F: [-62.2,   5.0,  43.3, -13.4,  39.8,  38.0, -18.1, -46.0,  27.3,   7.4,
  -4.9,  12.9, -79.1]
H: [-11.2,  -4.9, -62.9, -62.3,  27.3,  -5.0,  27.3,  -5.1,  25.7,  -4.4,
  27.2,  39.8, -13.4]
E: [ 58.0,   2.5,  48.1,  41.6,   7.4,  39.8,  11.0,  39.7,   9.4,   2.1,
 -79.1, -13.3,  72.9]
asked: [-11.2,  -4.9, -62.9, -62.3,  27.3,  -5.0,  27.3,  -5.1,  25.7,  -4.4,
  27.2,  39.8, -13.4]	H
common E H: 	[39.8]
common H E: 	[39.8]
asked: [ 58.0,   2.5,  48.1,  41.6,   7.4,  39.8,  11.0,  39.7,   9.4,   2.1,
 -79.1, -13.3,  72.9]	E

U: [ 22.5, -30.3,  -5.5,   3.7, -64.9]
S: [-30.3,  -0.4, -45.7,  78.8, -30.4]
Y: [  7.1,   3.2,  -5.4, -19.8,   3.6]
V: [ -5.5,   3.7, -19.8, -37.4, -30.3]
common U S: 	[-30.3]
common S V: 	[-30.3]
common V S: 	[-30.3]
common V Y: 	[-19.8]
asked: [  7.1,   3.2,  -5.4, -19.8,   3.6]	Y

L: [-25.0,  49.4,  46.7, -63.0, -18.7, -30.3]
K: [-25.0,  49.4,  46.7, -13.4, -18.7, -33.3]
J: [-25.0,  49.4,  49.3, -49.1,  46.8, -30.3]
C: [-25.0,  49.4,  49.4,  46.7, -18.7, -30.3]
asked: [-25.0,  49.4,  46.7, -63.0, -18.7, -30.3]	L
asked: [-25.0,  49.4,  46.7, -13.4, -18.7, -33.3]	K

N: [-28.5, -64.3, -18.4,  25.0,  -1.7,  10.6,  33.5,  17.4]
Q: [-13.1, -47.3,  18.8,  -2.2,  -2.4,  11.9,  26.9,  14.6]
R: [-32.8, -78.6, -18.6,  24.8,  -1.4,  15.8,  41.0,  21.0]
A: [-11.3, -41.6,  -4.9,   9.7,  -3.2,  11.4,  22.4,  14.0]
T: [ -6.0, -13.1,   4.3,   1.9,  -2.3,   1.3,   4.4, -15.8]
Z: [ -6.8, -33.2,  -0.4,   7.6,  -1.4,   6.8,  19.5,   5.9]
X: [-33.1, -69.4, -14.0,  28.5, -26.7,  14.4,  39.1,  20.8]
M: [-18.8,  -1.3, -15.8,  19.2,  -0.6,  12.8,  29.6,  18.8]
W: [ -5.4, -26.7,  -2.3,   3.8,  -3.2,   3.2, -15.9,   2.0]
B: [-25.7,  29.5, -17.9,  22.3,  -1.8,  12.1,  29.6,  20.1]
common M B: 	[29.6]
common M Q: 	[18.8]
common W X: 	[-26.7]
common T W: 	[-2.3]
asked: [-11.3, -41.6,  -4.9,   9.7,  -3.2,  11.4,  22.4,  14.0]	A
common M T: 	[-15.8]
common Z R: 	[-1.4]

D: [ 62.9, -84.6,  63.0,  63.0]
P: [ 85.0,  85.0, -27.4,  63.0]
G: [ 63.0,  62.9, -27.5,  -2.0]
common P D: 	[63.0]
common D P: 	[63.0]
common G P: 	[63.0]
asked: [ 85.0,  85.0, -27.4,  63.0]	P
asked: [ 63.0,  62.9, -27.5,  -2.0]	G

bigud: [ 54.6,  53.9, -18.5,  -4.4,   9.8, -18.8,  73.7,  13.3,  18.3, -42.6,
 -23.6, -37.4,  16.7,   3.9,  28.7,  28.7, -22.5,  10.3,  45.4,  10.1]
zim: [ 58.7,  53.9,  28.7, -42.6,   9.8, -18.8,   8.1,  13.3,  18.3,  23.6,
 -23.6, -37.4,  16.7,   3.9,  28.7,  50.6, -22.5,  10.3,  45.4,  10.1]
leb: [-42.5,  53.9, -18.5,  -4.4,   9.8, -18.8,  73.7,  13.3,  54.6,  28.6,
  58.7, -37.4,  16.7,  58.8,  28.7,  50.6, -22.5,  54.7,  45.4,  10.1]
asked: [ 58.7,  53.9,  28.7, -42.6,   9.8, -18.8,   8.1,  13.3,  18.3,  23.6,
 -23.6, -37.4,  16.7,   3.9,  28.7,  50.6, -22.5,  10.3,  45.4,  10.1]	zim
asked: [-42.5,  53.9, -18.5,  -4.4,   9.8, -18.8,  73.7,  13.3,  54.6,  28.6,
  58.7, -37.4,  16.7,  58.8,  28.7,  50.6, -22.5,  54.7,  45.4,  10.1]	leb

